Below are the code and all the weights of a small trained network. Each question names an input and a class and asks about switching units off, where a switched-off unit gives its printed mean instead of its output.

import numpy as np


def w(rows, s, z=0):
    codes = np.array(rows[::2]) - 128.0
    scale = np.full(codes.shape[1], s)
    scale[-1] = z or s
    return codes * scale


def f(y):
    return np.maximum(y, 0)


def log_softmax(a):
    a = a - a.max(-1, keepdims=True)
    return a - np.log(np.exp(a).sum(-1, keepdims=True))


def net(x, mask):
    res = np.array(x, float).reshape(1, 6) / 4 @ E
    y = f(res @ A[0][:, :-1].T + A[0][:, -1])
    res = res + np.where(mask, y, B[0][:, -1]) @ B[0][:, :-1]
    return log_softmax(res[-1] @ U[:, :-1].T + U[:, -1])


A, B = {}, {}
E = w([
[212,118,226],'x0',
[216,185,8],'x1',
[19,106,184],'x2',
[81,140,2],'x3',
[33,222,147],'x4',
[119,234,225],'x5',
],0.0068)
A[0] = w([
[140,217,171,120],'n0',
[195,121,95,160],'n1',
[44,76,204,206],'n2',
[242,107,210,202],'n3',
[180,140,154,63],'n4',
[48,115,163,125],'n5',
[183,123,124,145],'n6',
[152,74,152,172],'n7',
[65,140,98,97],'n8',
[124,109,142,62],'n9',
[105,218,173,91],'n10',
[57,158,145,91],'n11',
[67,100,141,89],'n12',
[121,201,153,96],'n13',
[137,72,93,180],'n14',
[169,121,133,1],'n15',
[91,215,96,229],'n16',
[190,111,168,182],'n17',
[82,107,64,162],'n18',
[125,193,150,94],'n19',
[115,94,203,93],'n20',
[174,104,102,24],'n21',
[110,66,138,71],'n22',
[156,249,101,176],'n23',
[111,52,58,167],'n24',
],0.013,0.0068)
B[0] = w([
[28,157,86,184],'n0',
[107,148,102,204],'n1',
[161,87,185,249],'n2',
[130,212,179,251],'n3',
[153,170,135,152],'n4',
[152,25,149,197],'n5',
[100,153,121,177],'n6',
[159,184,166,181],'n7',
[206,80,179,168],'n8',
[107,137,153,131],'n9',
[88,78,106,184],'n10',
[164,59,178,177],'n11',
[141,104,115,166],'n12',
[45,100,100,165],'n13',
[155,164,61,195],'n14',
[161,157,133,135],'n15',
[97,80,63,217],'n16',
[103,222,191,198],'n17',
[246,170,109,201],'n18',
[84,127,124,159],'n19',
[96,140,255,184],'n20',
[160,122,139,152],'n21',
[81,205,95,150],'n22',
[46,122,54,206],'n23',
[172,179,50,219],'n24',
],0.0082,0.012)
U = w([
[65,153,61,85],'0',
[2,142,121,139],'1',
[139,29,138,176],'2',
[112,153,210,74],'3',
[57,139,142,65],'4',
[152,204,143,112],'5',
[163,162,96,254],'6',
],0.014,0.0052)

Each question gives the input, the list of numbers given to net, and the class t.
The units are the neurons (one row each of A and B). Each row of codes is followed by its name. A weight is (code - 128) times the scale printed after its matrix; where a second scale follows, it is the last column's (A, B and U).
mask holds one flag per neuron, in row order. A switched-off neuron (its flag False) gives its mean, the last column of its row in B, instead of its output. The means were averaged over made-up inputs and are rounded, as every weight is.
A unit's drop is (log p(t) with every unit on - log p(t) with that unit switched off) / (log p(t) with every unit on - log p(t) with every unit switched off).
The circuit of an input: a set's keep is (log p(t) with only the set's units on - log p(t) with every unit switched off) / (log p(t) with every unit on - log p(t) with every unit switched off). Starting from the 12 units with the biggest drops (on a tie, the unit counted first), units are removed one at a time, each time the one whose removal leaves the highest keep (on an exact tie, the one counted first), for as long as the keep stays at least 0.8.
circuit, biggest first: the units of the circuit, biggest drop first
top k neurons: the k neurons with the biggest drops, biggest first
drop of u: that unit's drop, to one decimal
input [6,-7,-5,7,-7,-6], class 6: circuit, biggest first => [n24]
input [4,3,-8,4,-7,-2], class 5: circuit, biggest first => [n3 n17]
input [-6,4,5,0,-8,7], class 0: circuit, biggest first => [n2 n3]
input [0,-7,1,6,-2,-6], class 6: circuit, biggest first => [n24 n18]
input [6,4,-6,1,7,-4], class 1: circuit, biggest first => [n18 n23]
input [-8,7,-3,-4,-4,2], class 0: circuit, biggest first => [n23 n2]
input [-1,-2,2,1,-7,5], class 3: top 2 neurons => [n24 n18]
input [-8,-3,3,-4,-6,2], class 2: top 2 neurons => [n3 n17]
input [-2,8,4,1,3,-6], class 6: top 3 neurons => [n18 n0 n8]
input [5,-3,7,3,-2,-8], class 6: top 3 neurons => [n24 n22 n14]
input [7,2,-3,-1,8,-5], class 1: top 2 neurons => [n18 n24]
input [-1,-4,8,-5,0,-3], class 2: top 2 neurons => [n5 n3]
input [4,-1,4,-3,3,8], class 1: drop of n0 => 0.3
input [-6,8,-5,-4,3,-5], class 0: circuit, biggest first => [n23]
input [-3,7,-1,1,-7,4], class 0: drop of n2 => 0.2
input [-6,-3,3,7,-2,4], class 2: drop of n17 => 0.0
input [3,-3,0,3,-7,-6], class 6: drop of n20 => 0.2
